Here is a tiny trained network, its code and every weight. The questions are about switching its units off for an input and a class, where a switched-off unit gives its printed mean instead of its output.

import numpy as np


def w(rows, s, z=0):
    codes = np.array(rows[::2]) - 128.0
    scale = np.full(codes.shape[1], s)
    scale[-1] = z or s
    return codes * scale


def f(y):
    return np.maximum(y, 0)


def log_softmax(a):
    a = a - a.max(-1, keepdims=True)
    return a - np.log(np.exp(a).sum(-1, keepdims=True))


def net(x, mask):
    res = np.array(x, float).reshape(1, 3) / 4 @ E
    y = f(res @ A[0][:, :-1].T + A[0][:, -1])
    res = res + np.where(mask, y, B[0][:, -1]) @ B[0][:, :-1]
    return log_softmax(res[-1] @ U[:, :-1].T + U[:, -1])


A, B = {}, {}
E = w([
[223,143,96,70,226,203,86,98],'x0',
[132,244,170,145,169,123,181,143],'x1',
[165,152,54,45,114,8,139,110],'x2',
],0.016)
A[0] = w([
[85,119,146,141,32,100,181,161,58],'n0',
[114,254,138,178,105,107,196,118,116],'n1',
[135,166,50,86,107,84,184,114,19],'n2',
[79,125,124,172,67,84,228,196,52],'n3',
[129,118,126,129,141,99,143,135,80],'n4',
[89,169,144,138,167,93,160,161,130],'n5',
[93,59,70,141,87,134,144,123,119],'n6',
[80,95,218,231,131,142,109,186,4],'n7',
[114,112,125,184,75,89,120,135,62],'n8',
[80,34,96,80,23,144,68,158,122],'n9',
[157,140,77,102,78,68,169,175,47],'n10',
[106,139,149,132,156,106,153,124,111],'n11',
[138,141,93,118,88,39,134,199,63],'n12',
[146,133,108,103,81,69,129,179,37],'n13',
[87,183,186,107,144,124,217,122,122],'n14',
[135,92,118,193,152,130,117,223,14],'n15',
],0.011,0.0032)
B[0] = w([
[231,251,35,97,189,241,243,188,227],'n0',
[177,139,202,104,11,23,27,148,237],'n1',
[81,86,83,202,146,174,58,17,216],'n2',
[211,199,42,38,220,176,191,124,241],'n3',
[137,118,76,149,106,98,143,81,143],'n4',
[132,152,175,100,92,59,151,239,186],'n5',
[155,105,201,89,38,73,61,137,200],'n6',
[2,79,96,243,173,147,128,57,249],'n7',
[160,157,106,70,168,170,117,122,190],'n8',
[199,106,216,75,55,14,50,175,252],'n9',
[59,83,108,251,127,160,130,136,207],'n10',
[174,87,128,164,121,71,129,182,155],'n11',
[52,123,102,216,105,177,153,78,211],'n12',
[62,72,120,158,155,134,180,118,188],'n13',
[138,105,208,66,57,116,15,164,207],'n14',
[104,126,66,154,107,83,89,80,164],'n15',
],0.0071,0.017)
U = w([
[176,125,202,105,52,43,84,133,153],'0',
[251,165,57,75,253,186,127,113,233],'1',
[28,112,121,238,146,123,115,71,4],'2',
],0.012,0.002)

Each question gives the input, the list of numbers given to net, and the class t.
The units are the neurons (one row each of A and B). Each row of codes is followed by its name. A weight is (code - 128) times the scale printed after its matrix; where a second scale follows, it is the last column's (A, B and U).
mask holds one flag per neuron, in row order. A switched-off neuron (its flag False) gives its mean, the last column of its row in B, instead of its output. The means were averaged over made-up inputs and are rounded, as every weight is.
A unit's drop is (log p(t) with every unit on - log p(t) with that unit switched off) / (log p(t) with every unit on - log p(t) with every unit switched off).
The circuit of an input: a set's keep is (log p(t) with only the set's units on - log p(t) with every unit switched off) / (log p(t) with every unit on - log p(t) with every unit switched off). Starting from the 12 units with the biggest drops (on a tie, the unit counted first), units are removed one at a time, each time the one whose removal leaves the highest keep (on an exact tie, the one counted first), for as long as the keep stays at least 0.8.
units of the circuit, in order: the units of the circuit, biggest drop first
k most important neurons: the k neurons with the biggest drops, biggest first
drop when u is switched off: that unit's drop, to one decimal
input [-3,-4,6], class 2: units of the circuit, in order -> [n12]
input [-4,0,6], class 2: 2 most important neurons -> [n12, n10]
input [5,-7,7], class 0: 2 most important neurons -> [n9, n7]
input [-2,6,-5], class 0: 2 most important neurons -> [n1, n14]
input [-8,7,8], class 1: 2 most important neurons -> [n3, n0]
input [-6,7,8], class 2: 3 most important neurons -> [n12, n10, n2]
input [-8,2,5], class 1: 2 most important neurons -> [n3, n0]
input [4,-4,-2], class 0: 2 most important neurons -> [n3, n0]
input [1,-3,4], class 2: 2 most important neurons -> [n1, n14]
input [-7,-4,6], class 1: 2 most important neurons -> [n0, n3]
input [-8,1,6], class 1: 2 most important neurons -> [n3, n0]
input [-7,-5,3], class 1: 2 most important neurons -> [n0, n3]
input [-6,-1,0], class 1: 2 most important neurons -> [n0, n3]
input [-7,-3,5], class 1: units of the circuit, in order -> [n0]
input [4,-4,1], class 0: 3 most important neurons -> [n3, n0, n8]
input [0,-4,5], class 2: 2 most important neurons -> [n1, n10]
input [-8,0,7], class 1: drop when n0 is switched off -> 0.8
input [-4,-2,1], class 1: drop when n0 is switched off -> 0.1
input [-4,-8,-5], class 0: drop when n9 is switched off -> 3.2
input [-3,1,8], class 2: drop when n14 is switched off -> 0.0
input [4,5,1], class 0: units of the circuit, in order -> [n3]
